Here is a tiny trained network, its code and every weight. The questions are about switching its units off for an input and a target symbol, where a switched-off unit gives its printed mean instead of its output.

import numpy as np


def w(rows, s, z=0):
    codes = np.array(rows[::2]) - 128.0
    scale = np.full(codes.shape[1], s)
    scale[-1] = z or s
    return codes * scale


def norm(h):
    return h / np.sqrt((h * h).mean(-1, keepdims=True) + 1e-5)


def f(y):
    return np.maximum(y, 0)


def softmax(a):
    e = np.exp(a - a.max(-1, keepdims=True))
    return e / e.sum(-1, keepdims=True)


def log_softmax(a):
    a = a - a.max(-1, keepdims=True)
    return a - np.log(np.exp(a).sum(-1, keepdims=True))


def net(x, mask):
    ids = ['βγδεζηθλμξπφω'.index(c) for c in x.split()]
    T = len(ids)
    res = E[ids] + P[:T]
    u = 0
    for l in range(3):
        q, k, v = (norm(res) @ M[l].T for M in (Q, K, V))
        z = softmax(np.where(np.tri(T) > 0, q @ k.T / 4**0.5, -1e9)) @ v
        res = res + np.where(mask[u], z, O[l][:, -1]) @ O[l][:, :-1]
        u += 1
        y = f(norm(res) @ A[l][:, :-1].T + A[l][:, -1])
        res = res + np.where(mask[u : u + 4], y, B[l][:, -1]) @ B[l][:, :-1]
        u += 4
    return log_softmax(norm(res)[-1] @ U[:, :-1].T + U[:, -1])


Q, K, V, O, A, B = {}, {}, {}, {}, {}, {}
E = w([
[103,131,54,129],'β',
[145,110,84,77],'γ',
[128,150,64,209],'δ',
[104,131,52,121],'ε',
[124,151,71,213],'ζ',
[139,166,78,188],'η',
[128,173,199,112],'θ',
[118,228,73,158],'λ',
[96,120,74,133],'μ',
[94,117,80,144],'ξ',
[120,72,39,255],'π',
[173,76,65,188],'φ',
[98,110,148,139],'ω',
],0.0031)
P = w([
[2,91,77,89],'0',
[39,130,97,97],'1',
[69,144,100,107],'2',
[95,134,89,117],'3',
[116,139,79,132],'4',
[134,145,71,146],'5',
[148,146,74,157],'6',
[165,153,62,171],'7',
[178,170,60,188],'8',
],0.00092)
Q[0] = w([
[129,171,184,105],'0.h0',
[178,150,153,129],'0.h0',
[2,103,107,154],'0.h0',
[155,112,30,12],'0.h0',
],0.0061)
K[0] = w([
[123,137,179,55],'0.h0',
[164,155,185,124],'0.h0',
[34,38,62,118],'0.h0',
[254,169,48,88],'0.h0',
],0.0051)
V[0] = w([
[100,140,246,134],'0.h0',
[69,101,121,200],'0.h0',
[2,75,134,131],'0.h0',
[140,154,236,130],'0.h0',
],0.0021)
O[0] = w([
[147,130,1,119,24],'0.h0',
[133,209,134,72,180],'0.h0',
[205,214,130,97,205],'0.h0',
[125,106,19,127,8],'0.h0',
],0.0022,0.0017)
A[0] = w([
[46,218,96,118,23],'0.n0',
[120,111,139,129,95],'0.n1',
[33,74,193,143,2],'0.n2',
[114,127,3,145,200],'0.n3',
],0.0028,0.0011)
B[0] = w([
[181,102,170,246,231],'0.n0',
[138,145,125,112,128],'0.n1',
[63,159,145,2,137],'0.n2',
[88,166,251,127,251],'0.n3',
],0.0022)
Q[1] = w([
[211,15,86,64],'1.h0',
[219,108,107,252],'1.h0',
[216,12,93,45],'1.h0',
[58,204,154,182],'1.h0',
],0.0035)
K[1] = w([
[156,89,89,73],'1.h0',
[254,150,107,186],'1.h0',
[145,92,97,73],'1.h0',
[114,151,145,164],'1.h0',
],0.0054)
V[1] = w([
[221,210,111,228],'1.h0',
[96,141,81,131],'1.h0',
[81,132,254,249],'1.h0',
[124,126,129,129],'1.h0',
],0.0013)
O[1] = w([
[77,49,139,2,181],'1.h0',
[125,106,125,152,127],'1.h0',
[152,46,46,6,254],'1.h0',
[129,128,126,129,129],'1.h0',
],0.0016)
A[1] = w([
[85,120,233,201,247],'1.n0',
[209,164,154,105,89],'1.n1',
[154,187,184,140,145],'1.n2',
[136,1,20,134,210],'1.n3',
],0.003,0.0011)
B[1] = w([
[131,119,80,22,252],'1.n0',
[92,68,89,194,161],'1.n1',
[153,51,98,141,198],'1.n2',
[142,201,252,123,147],'1.n3',
],0.0026,0.0029)
Q[2] = w([
[197,91,173,101],'2.h0',
[119,104,174,3],'2.h0',
[170,223,97,168],'2.h0',
[132,125,177,2],'2.h0',
],0.0097)
K[2] = w([
[77,106,65,107],'2.h0',
[46,122,120,38],'2.h0',
[120,160,162,255],'2.h0',
[21,129,124,57],'2.h0',
],0.0074)
V[2] = w([
[78,148,136,150],'2.h0',
[132,85,163,192],'2.h0',
[175,152,213,128],'2.h0',
[138,251,160,79],'2.h0',
],0.0031)
O[2] = w([
[54,156,143,163,133],'2.h0',
[75,84,201,126,4],'2.h0',
[203,140,193,127,38],'2.h0',
[192,251,100,133,192],'2.h0',
],0.0025,0.0018)
A[2] = w([
[80,213,133,76,241],'2.n0',
[70,145,206,168,50],'2.n1',
[155,183,152,80,53],'2.n2',
[197,172,253,141,2],'2.n3',
],0.004,0.00072)
B[2] = w([
[146,102,176,126,254],'2.n0',
[141,143,194,178,140],'2.n1',
[48,114,149,91,181],'2.n2',
[254,124,142,135,144],'2.n3',
],0.0062,0.0027)
U = w([
[223,119,186,139,102],'β',
[127,9,110,161,98],'γ',
[132,160,116,146,98],'δ',
[93,110,180,50,204],'ε',
[156,161,144,175,191],'ζ',
[81,125,108,142,35],'η',
[63,129,101,155,83],'θ',
[132,153,120,145,84],'λ',
[94,101,207,199,141],'μ',
[172,116,34,88,161],'ξ',
[129,121,130,136,3],'π',
[102,142,107,162,101],'φ',
[113,222,141,138,121],'ω',
],0.014,0.0049)

Each question gives the input, a string of symbols that net reads in full, and the target symbol t.
The units are the heads (4 rows each of Q, K, V and O) and the neurons (one row each of A and B). Each row of codes is followed by its name. A weight is (code - 128) times the scale printed after its matrix; where a second scale follows, it is the last column's (O, A, B and U).
mask holds one flag per unit, layer by layer, with each layer's heads first. A switched-off unit (its flag False) gives its mean, the last column of its rows in O or B, instead of its output. The means were averaged over made-up inputs and are rounded, as every weight is.
A unit's drop is (log p(t) with every unit on - log p(t) with that unit switched off) / (log p(t) with every unit on - log p(t) with every unit switched off).
The circuit of an input: a set's keep is (log p(t) with only the set's units on - log p(t) with every unit switched off) / (log p(t) with every unit on - log p(t) with every unit switched off). Starting from the 12 units with the biggest drops (on a tie, the unit counted first), units are removed one at a time, each time the one whose removal leaves the highest keep (on an exact tie, the one counted first), for as long as the keep stays at least 0.8.
units of the circuit, in order: the units of the circuit, biggest drop first
most important unit: the unit with the biggest drop
top k neurons: the k neurons with the biggest drops, biggest first
top k neurons in layer l: the k neurons of layer l with the biggest drops, biggest first
input ε γ ε ε η, target ξ: top 4 neurons => 2.n0, 1.n2, 0.n0, 2.n2
input λ ε φ λ, target β: units of the circuit, in order => 2.h0, 1.n3, 2.n3
input β θ ω γ ω μ ω, target γ: top 3 neurons => 0.n3, 1.n1, 1.n0
input λ δ ζ, target ω: top 4 neurons => 1.n0, 1.n1, 0.n3, 2.n2
input φ γ η, target β: top 2 neurons => 1.n0, 2.n3
input η θ ε ξ θ η θ θ, target γ: most important unit => 0.h0
input π η η, target μ: units of the circuit, in order => 2.h0, 1.n3
input γ ζ ξ ξ μ ε, target ε: top 3 neurons => 0.n3, 1.n1, 1.n0
input β ξ φ μ φ ζ η, target β: top 3 neurons => 1.n0, 1.n3, 2.n3
input λ θ γ λ ω ω β ω, target γ: units of the circuit, in order => 0.h0, 0.n3, 1.n1
input φ γ ω θ θ θ, target γ: top 3 neurons => 0.n3, 1.n1, 1.n0
input β θ φ μ ζ ω θ, target ξ: top 2 neurons in layer 1 => 1.n1, 1.n2
input η ε π ω ε μ ε ω, target ξ: top 2 neurons => 0.n3, 1.n3
input γ θ λ δ, target ω: most important unit => 0.n0
input β β β ξ γ μ ξ, target ξ: top 2 neurons => 1.n3, 0.n0
input θ λ γ φ ζ, target β: top 3 neurons => 1.n3, 2.n3, 0.n0
input γ θ θ ζ β θ γ μ γ, target γ: top 2 neurons => 1.n1, 1.n0
input μ ζ η ζ, target ξ: top 2 neurons in layer 1 => 1.n0, 1.n3
input π θ γ λ β, target ε: top 2 neurons => 0.n3, 2.n0
input γ π γ ξ η ω β π δ, target μ: units of the circuit, in order => 2.h0
input ε π φ μ β μ λ θ γ, target ε: top 3 neurons => 1.n2, 1.n3, 2.n2
input γ λ ζ, target ω: top 2 neurons in layer 0 => 0.n0, 0.n3
input ω ζ ω γ δ π π ζ θ, target ε: top 2 neurons in layer 0 => 0.n3, 0.n0
input π γ β δ φ π, target β: top 2 neurons in layer 0 => 0.n0, 0.n3
input θ μ η γ δ θ μ γ ξ, target ε: top 2 neurons in layer 1 => 1.n0, 1.n1
